Below is a small trained network, with its code and all its weights. Each question gives an input and a class and asks what happens when units are switched off, that is, made to give their printed mean instead of their output.

import numpy as np


def w(rows, s, z=0):
    codes = np.array(rows[::2]) - 128.0
    scale = np.full(codes.shape[1], s)
    scale[-1] = z or s
    return codes * scale


def norm(h):
    return h / np.sqrt((h * h).mean(-1, keepdims=True) + 1e-5)


def f(y):
    return np.maximum(y, 0)


def log_softmax(a):
    a = a - a.max(-1, keepdims=True)
    return a - np.log(np.exp(a).sum(-1, keepdims=True))


def net(x, mask):
    res = np.array(x, float).reshape(1, 7) / 4 @ E
    u = 0
    for l in range(2):
        y = f(norm(res) @ A[l][:, :-1].T + A[l][:, -1])
        res = res + np.where(mask[u : u + 6], y, B[l][:, -1]) @ B[l][:, :-1]
        u += 6
    return log_softmax(norm(res)[-1] @ U[:, :-1].T + U[:, -1])


A, B = {}, {}
E = w([
[193,122,166,179,106,82,148,139,73,156,158,167],'x0',
[93,160,160,59,105,192,2,151,128,36,177,18],'x1',
[151,147,77,126,157,89,146,105,105,188,83,191],'x2',
[159,134,66,155,101,152,164,78,136,73,107,175],'x3',
[215,130,149,140,120,119,108,163,173,135,102,148],'x4',
[134,161,21,123,107,96,138,77,81,90,150,82],'x5',
[158,170,113,99,83,99,98,147,125,144,90,182],'x6',
],0.0062)
A[0] = w([
[175,131,161,116,182,97,161,167,122,242,104,201,26],'L0N1',
[27,33,211,157,158,194,165,122,145,141,149,154,4],'L0N2',
[159,161,229,57,82,119,61,201,176,196,123,208,36],'L0N3',
[118,134,167,33,153,155,94,177,134,195,102,255,63],'L0N4',
[115,77,175,104,72,160,104,119,93,131,140,125,44],'L0N5',
[106,211,158,26,84,132,33,175,175,142,170,38,88],'L0N6',
],0.0037)
B[0] = w([
[144,153,169,116,195,112,74,27,130,180,128,121,189],'L0N1',
[131,108,163,128,125,178,165,204,161,124,168,131,170],'L0N2',
[126,153,1,199,136,68,170,96,77,73,92,154,205],'L0N3',
[121,154,47,131,178,143,101,55,118,135,48,131,188],'L0N4',
[127,70,108,106,140,109,127,134,140,95,90,102,137],'L0N5',
[149,93,114,52,147,171,109,163,88,81,113,117,254],'L0N6',
],0.0055,0.0042)
A[1] = w([
[204,149,168,165,106,21,126,134,32,181,174,126,139],'L1N1',
[109,125,51,140,118,153,196,53,122,88,178,97,136],'L1N2',
[94,168,187,118,93,142,57,112,150,116,182,75,1],'L1N3',
[203,182,114,157,79,189,134,117,189,91,101,182,155],'L1N4',
[253,150,129,163,96,135,99,146,156,82,131,192,193],'L1N5',
[150,147,64,137,116,84,179,97,107,161,149,156,154],'L1N6',
],0.0067,0.0032)
B[1] = w([
[171,55,95,146,33,108,225,143,119,53,64,163,236],'L1N1',
[108,190,72,179,109,123,139,108,150,109,105,186,232],'L1N2',
[196,117,141,63,123,115,82,146,99,188,118,110,180],'L1N3',
[149,56,143,113,96,102,157,144,65,141,110,124,233],'L1N4',
[162,2,147,131,76,96,167,168,72,128,101,128,253],'L1N5',
[163,82,136,142,109,90,130,149,111,114,86,128,243],'L1N6',
],0.0082,0.0057)
U = w([
[143,65,195,48,110,172,80,184,88,97,150,56,178],'0',
[60,137,187,197,163,186,189,140,197,138,194,138,83],'1',
[146,188,159,132,123,101,108,123,153,167,216,161,3],'2',
[153,71,98,189,83,66,203,118,93,116,78,198,188],'3',
[76,238,57,94,126,152,56,84,110,77,138,98,130],'4',
[144,145,193,155,206,91,112,89,170,244,113,173,52],'5',
],0.011,0.0054)

Each question gives the input, the list of numbers given to net, and the class t.
The units are the neurons (one row each of A and B). Each row of codes is followed by its name. A weight is (code - 128) times the scale printed after its matrix; where a second scale follows, it is the last column's (A, B and U).
mask holds one flag per neuron, layer by layer. A switched-off neuron (its flag False) gives its mean, the last column of its row in B, instead of its output. The means were averaged over made-up inputs and are rounded, as every weight is.
A unit's drop is (log p(t) with every unit on - log p(t) with that unit switched off) / (log p(t) with every unit on - log p(t) with every unit switched off).
The circuit of an input: a set's keep is (log p(t) with only the set's units on - log p(t) with every unit switched off) / (log p(t) with every unit on - log p(t) with every unit switched off). Starting from all 12 units, units are removed one at a time, each time the one whose removal leaves the highest keep (on an exact tie, the one counted first), for as long as the keep stays at least 0.8.
units of the circuit, in order: the units of the circuit, biggest drop first
most important unit: the unit with the biggest drop
top k neurons: the k neurons with the biggest drops, biggest first
top k neurons in layer l: the k neurons of layer l with the biggest drops, biggest first
drop when u is switched off: that unit's drop, to one decimal
input [-3,2,-4,6,6,-1,-2], class 0: most important unit : L0N3
input [-8,1,6,1,-2,7,5], class 4: units of the circuit, in order : [L1N5, L1N1]
input [5,5,3,8,-7,6,0], class 4: top 2 neurons : [L1N5, L1N1]
input [0,-2,-8,3,-2,8,1], class 4: top 4 neurons in layer 1 : [L1N5, L1N1, L1N2, L1N4]
input [-4,0,1,2,-2,0,-4], class 4: units of the circuit, in order : [L1N5, L1N1]
input [-2,-6,-4,-1,-4,-7,0], class 5: units of the circuit, in order : [L1N1, L0N1, L1N5]
input [-6,6,6,7,-6,-7,7], class 4: top 2 neurons in layer 1 : [L1N5, L1N1]
input [-8,2,-5,6,2,0,8], class 0: units of the circuit, in order : [L1N1, L0N3, L1N2]
input [5,-3,-7,-5,-7,-2,-2], class 0: top 3 neurons : [L1N2, L0N3, L0N2]
input [-4,7,4,-4,-1,7,-7], class 4: top 2 neurons in layer 1 : [L1N5, L1N2]
input [-6,6,-3,5,2,6,-5], class 4: top 2 neurons : [L1N2, L1N5]
input [-7,5,7,6,5,7,-5], class 4: top 2 neurons : [L1N1, L1N5]
input [-2,-6,6,-7,-7,-6,-8], class 5: drop when L0N1 is switched off : 0.1
input [-6,-4,-6,-1,0,0,-5], class 1: drop when L0N2 is switched off : 0.0
input [-6,5,2,1,2,4,0], class 4: units of the circuit, in order : [L1N5]
input [-3,3,-6,2,-8,6,-5], class 4: drop when L1N2 is switched off : 0.1
input [6,5,-1,3,-6,8,-4], class 4: drop when L1N5 is switched off : 0.2
